Here is a tiny trained network, its code and every weight. The questions are about switching its units off for an input and a target symbol, where a switched-off unit gives its printed mean instead of its output.

import numpy as np


def w(rows, s, z=0):
    codes = np.array(rows[::2]) - 128.0
    scale = np.full(codes.shape[1], s)
    scale[-1] = z or s
    return codes * scale


def f(y):
    return np.maximum(y, 0)


def softmax(a):
    e = np.exp(a - a.max(-1, keepdims=True))
    return e / e.sum(-1, keepdims=True)


def log_softmax(a):
    a = a - a.max(-1, keepdims=True)
    return a - np.log(np.exp(a).sum(-1, keepdims=True))


def net(x, mask):
    ids = ['βγδησω'.index(c) for c in x.split()]
    T = len(ids)
    res = E[ids] + P[:T]
    u = 0
    for l in range(3):
        r = res
        for j in range(3):
            rows = slice(2 * j, 2 * j + 2)
            q, k, v = (r @ M[l][rows].T for M in (Q, K, V))
            z = softmax(np.where(np.tri(T) > 0, q @ k.T / 2**0.5, -1e9)) @ v
            o = O[l][rows]
            res = res + np.where(mask[u + j], z, o[:, -1]) @ o[:, :-1]
        u += 3
        y = f(res @ A[l][:, :-1].T + A[l][:, -1])
        res = res + np.where(mask[u : u + 8], y, B[l][:, -1]) @ B[l][:, :-1]
        u += 8
    return log_softmax(res[-1] @ U[:, :-1].T + U[:, -1])


Q, K, V, O, A, B = {}, {}, {}, {}, {}, {}
E = w([
[135,55,253,140,164,148,100,147],'β',
[140,177,176,138,120,168,53,150],'γ',
[218,138,122,124,153,104,156,145],'δ',
[193,127,159,186,107,193,97,54],'η',
[236,144,149,103,165,173,132,187],'σ',
[65,102,19,115,129,47,122,175],'ω',
],0.018)
P = w([
[21,182,112,230,156,134,233,98],'0',
[187,215,147,66,121,96,210,99],'1',
[159,227,167,72,109,62,98,84],'2',
[178,139,102,125,96,93,108,4],'3',
[181,84,34,144,82,79,101,21],'4',
[132,70,2,152,57,49,76,48],'5',
],0.0065)
Q[0] = w([
[86,171,141,108,168,146,161,101],'L0H0',
[192,181,136,106,106,226,116,233],'L0H0',
[196,171,96,204,81,163,91,165],'L0H1',
[77,160,137,64,165,62,64,99],'L0H1',
[157,85,151,254,168,144,118,155],'L0H2',
[72,166,130,72,130,124,175,139],'L0H2',
],0.0077)
K[0] = w([
[189,196,155,85,161,55,127,141],'L0H0',
[77,137,96,136,186,169,214,108],'L0H0',
[118,174,107,146,100,135,176,128],'L0H1',
[105,122,213,84,120,184,114,211],'L0H1',
[201,3,136,184,145,135,146,176],'L0H2',
[163,252,170,137,90,109,221,57],'L0H2',
],0.0073)
V[0] = w([
[117,76,173,40,104,143,119,116],'L0H0',
[193,120,127,136,81,119,190,159],'L0H0',
[165,188,153,115,83,84,114,170],'L0H1',
[117,123,120,143,213,214,67,206],'L0H1',
[142,32,165,106,153,122,87,118],'L0H2',
[188,107,131,157,109,79,175,2],'L0H2',
],0.0066)
O[0] = w([
[141,3,86,84,139,86,170,208,119],'L0H0',
[172,56,114,195,34,123,168,67,151],'L0H0',
[152,88,73,141,197,148,157,27,173],'L0H1',
[161,126,98,110,34,219,146,170,181],'L0H1',
[109,164,143,86,175,66,114,128,254],'L0H2',
[53,159,111,125,22,133,111,90,162],'L0H2',
],0.0066,0.0031)
A[0] = w([
[156,71,210,110,86,95,165,87,4],'L0N0',
[111,63,126,106,156,140,75,62,37],'L0N1',
[107,98,114,119,54,207,174,165,67],'L0N2',
[130,148,173,168,111,111,164,186,87],'L0N3',
[102,126,160,116,93,153,69,181,50],'L0N4',
[103,127,119,2,98,124,155,167,180],'L0N5',
[174,128,53,83,158,92,120,127,223],'L0N6',
[129,107,156,116,146,94,93,120,20],'L0N7',
],0.0082,0.0022)
B[0] = w([
[142,77,114,111,86,129,183,196,251],'L0N0',
[79,212,163,112,108,55,113,185,195],'L0N1',
[173,150,126,171,127,165,66,137,137],'L0N2',
[159,159,187,88,222,214,95,41,167],'L0N3',
[113,102,65,106,124,104,167,79,181],'L0N4',
[213,118,144,155,99,112,103,62,171],'L0N5',
[73,179,234,163,87,206,61,52,252],'L0N6',
[126,71,130,2,81,111,131,162,185],'L0N7',
],0.0076,0.0044)
Q[1] = w([
[206,74,151,118,69,129,155,81],'L1H0',
[253,182,130,113,91,133,79,111],'L1H0',
[105,211,225,163,71,119,120,82],'L1H1',
[65,166,177,152,109,152,178,165],'L1H1',
[207,199,77,200,111,190,109,57],'L1H2',
[76,80,37,65,80,25,95,73],'L1H2',
],0.006)
K[1] = w([
[143,136,71,107,125,212,134,81],'L1H0',
[70,175,159,131,131,204,116,99],'L1H0',
[147,147,65,160,159,146,86,148],'L1H1',
[128,147,159,109,132,107,139,92],'L1H1',
[229,166,86,255,101,85,125,153],'L1H2',
[89,83,76,145,158,150,109,203],'L1H2',
],0.0074)
V[1] = w([
[188,54,121,126,155,99,96,90],'L1H0',
[154,41,150,84,129,109,82,65],'L1H0',
[140,151,81,148,207,188,223,87],'L1H1',
[133,83,225,16,91,88,156,128],'L1H1',
[142,143,148,174,148,109,2,197],'L1H2',
[207,125,138,154,148,149,87,107],'L1H2',
],0.0069)
O[1] = w([
[117,206,113,5,190,55,155,163,128],'L1H0',
[188,148,147,160,73,96,198,154,149],'L1H0',
[193,70,152,117,255,95,62,95,138],'L1H1',
[45,243,116,209,70,146,94,185,210],'L1H1',
[156,145,107,122,158,190,92,157,140],'L1H2',
[62,125,84,66,12,34,97,171,252],'L1H2',
],0.0058,0.0039)
A[1] = w([
[161,150,131,152,64,119,131,133,207],'L1N0',
[52,143,80,102,83,126,81,159,126],'L1N1',
[122,200,1,142,67,113,105,161,52],'L1N2',
[197,175,152,169,142,186,177,135,168],'L1N3',
[149,133,136,64,123,138,108,100,150],'L1N4',
[125,79,159,73,148,120,158,126,19],'L1N5',
[104,147,160,65,116,100,170,149,5],'L1N6',
[166,150,132,59,94,97,176,144,169],'L1N7',
],0.0092,0.0031)
B[1] = w([
[39,137,59,73,243,43,80,45,253],'L1N0',
[168,254,120,210,132,46,90,167,217],'L1N1',
[159,25,170,37,160,137,205,35,197],'L1N2',
[111,145,130,69,96,117,63,80,197],'L1N3',
[182,163,57,155,76,95,147,119,213],'L1N4',
[81,108,121,84,123,122,109,56,162],'L1N5',
[56,11,158,175,97,112,93,121,196],'L1N6',
[108,128,15,165,130,102,93,207,226],'L1N7',
],0.0063,0.0061)
Q[2] = w([
[91,90,186,166,111,136,163,226],'L2H0',
[113,95,140,152,150,194,158,168],'L2H0',
[147,35,212,161,181,139,140,250],'L2H1',
[70,86,122,103,79,86,77,168],'L2H1',
[118,136,157,121,98,123,195,221],'L2H2',
[123,179,109,97,208,155,158,122],'L2H2',
],0.011)
K[2] = w([
[47,183,123,134,32,82,102,160],'L2H0',
[182,113,117,57,69,29,108,125],'L2H0',
[70,185,112,75,79,36,116,178],'L2H1',
[167,143,221,162,102,113,108,215],'L2H1',
[119,163,167,137,2,61,74,140],'L2H2',
[133,48,102,80,185,81,82,135],'L2H2',
],0.0088)
V[2] = w([
[62,156,179,91,155,162,153,166],'L2H0',
[83,82,59,99,108,226,52,140],'L2H0',
[207,90,146,2,167,127,209,137],'L2H1',
[159,100,147,85,107,155,131,183],'L2H1',
[116,87,141,174,199,56,104,165],'L2H2',
[96,148,50,192,195,167,113,146],'L2H2',
],0.0095)
O[2] = w([
[153,148,107,148,206,100,105,93,138],'L2H0',
[115,1,89,138,174,168,139,191,191],'L2H0',
[118,120,201,131,115,65,180,133,4],'L2H1',
[177,75,174,133,221,55,155,124,119],'L2H1',
[151,126,108,197,82,158,108,130,188],'L2H2',
[208,118,134,179,121,74,157,192,60],'L2H2',
],0.0096,0.0038)
A[2] = w([
[90,48,140,145,157,171,162,170,77],'L2N0',
[113,107,124,111,92,92,46,130,183],'L2N1',
[61,152,196,195,220,189,174,132,117],'L2N2',
[165,105,139,166,142,104,180,250,58],'L2N3',
[154,168,23,154,151,153,111,99,29],'L2N4',
[89,134,192,118,135,160,254,164,3],'L2N5',
[127,222,46,225,166,151,81,82,74],'L2N6',
[110,160,206,133,53,67,63,130,188],'L2N7',
],0.0082,0.0047)
B[2] = w([
[47,255,193,231,105,90,128,90,157],'L2N0',
[198,53,106,106,206,214,236,130,244],'L2N1',
[93,71,226,106,78,160,214,171,146],'L2N2',
[49,214,143,104,144,113,121,114,137],'L2N3',
[144,88,157,69,69,27,82,165,200],'L2N4',
[99,180,33,195,159,125,124,144,135],'L2N5',
[143,82,237,130,110,113,127,147,247],'L2N6',
[127,166,93,172,166,139,187,150,239],'L2N7',
],0.0058,0.013)
U = w([
[122,114,148,125,128,107,89,80,94],'β',
[136,155,129,166,74,167,198,94,184],'γ',
[118,35,239,77,78,137,254,173,78],'δ',
[61,68,136,76,47,159,123,114,47],'η',
[171,91,23,202,253,228,197,111,252],'σ',
[148,81,163,201,21,113,134,172,89],'ω',
],0.005,0.004)

Each question gives the input, a string of symbols that net reads in full, and the target symbol t.
The units are the heads (2 rows each of Q, K, V and O) and the neurons (one row each of A and B). Each row of codes is followed by its name. A weight is (code - 128) times the scale printed after its matrix; where a second scale follows, it is the last column's (O, A, B and U).
mask holds one flag per unit, layer by layer, with each layer's heads first. A switched-off unit (its flag False) gives its mean, the last column of its rows in O or B, instead of its output. The means were averaged over made-up inputs and are rounded, as every weight is.
A unit's drop is (log p(t) with every unit on - log p(t) with that unit switched off) / (log p(t) with every unit on - log p(t) with every unit switched off).
The circuit of an input: a set's keep is (log p(t) with only the set's units on - log p(t) with every unit switched off) / (log p(t) with every unit on - log p(t) with every unit switched off). Starting from the 12 units with the biggest drops (on a tie, the unit counted first), units are removed one at a time, each time the one whose removal leaves the highest keep (on an exact tie, the one counted first), for as long as the keep stays at least 0.8.
circuit, biggest first: the units of the circuit, biggest drop first
most important unit: the unit with the biggest drop
top k neurons: the k neurons with the biggest drops, biggest first
k most important neurons of layer l: the k neurons of layer l with the biggest drops, biggest first
heads that matter: for each layer, one digit per head in row order, 1 if its drop is at least 0.15 and else 0, layers parted by /
drop when u is switched off: that unit's drop, to one decimal
input β δ γ γ δ δ, target β: heads that matter	000 / 011 / 100
input δ σ δ, target γ: top 2 neurons	L0N6, L2N7
input γ γ ω η δ ω, target σ: most important unit	L1H1
input δ ω δ, target γ: circuit, biggest first	L2H0, L2N7, L0H0
input γ η β σ ω ω, target σ: top 2 neurons	L2N6, L2N4
input β β σ γ β σ, target β: top 2 neurons	L1N0, L2N4
input σ δ η β β η, target δ: heads that matter	010 / 010 / 110
input ω γ δ ω β δ, target ω: heads that matter	000 / 001 / 011
input ω δ σ ω δ σ, target ω: top 2 neurons	L2N4, L1N2
input β β β γ, target β: top 2 neurons	L1N0, L1N2
input γ β β δ δ β, target ω: heads that matter	100 / 010 / 011
input ω γ η ω ω ω, target ω: top 3 neurons	L0N6, L2N4, L2N6
input β β δ ω β β, target ω: top 2 neurons	L1N1, L2N6
input δ δ η γ, target γ: 2 most important neurons of layer 2	L2N7, L2N4
input γ δ δ, target σ: most important unit	L1H1
input η β η, target η: top 2 neurons	L2N4, L2N7
input β β δ, target β: heads that matter	000 / 010 / 100
input ω β γ, target ω: top 2 neurons	L2N4, L1N2
input σ β δ γ, target δ: heads that matter	011 / 010 / 110
input σ δ β σ, target δ: heads that matter	011 / 010 / 110
input γ δ η, target σ: 2 most important neurons of layer 2	L2N6, L2N4
input η η β β ω, target η: most important unit	L2H1
input δ γ β β, target σ: 2 most important neurons of layer 0	L0N6, L0N7
input σ η η γ δ, target δ: top 2 neurons	L1N1, L0N2
input ω γ γ δ σ, target ω: 2 most important neurons of layer 1	L1N2, L1N4
input δ δ η δ η, target γ: drop when L2H0 is switched off	0.7
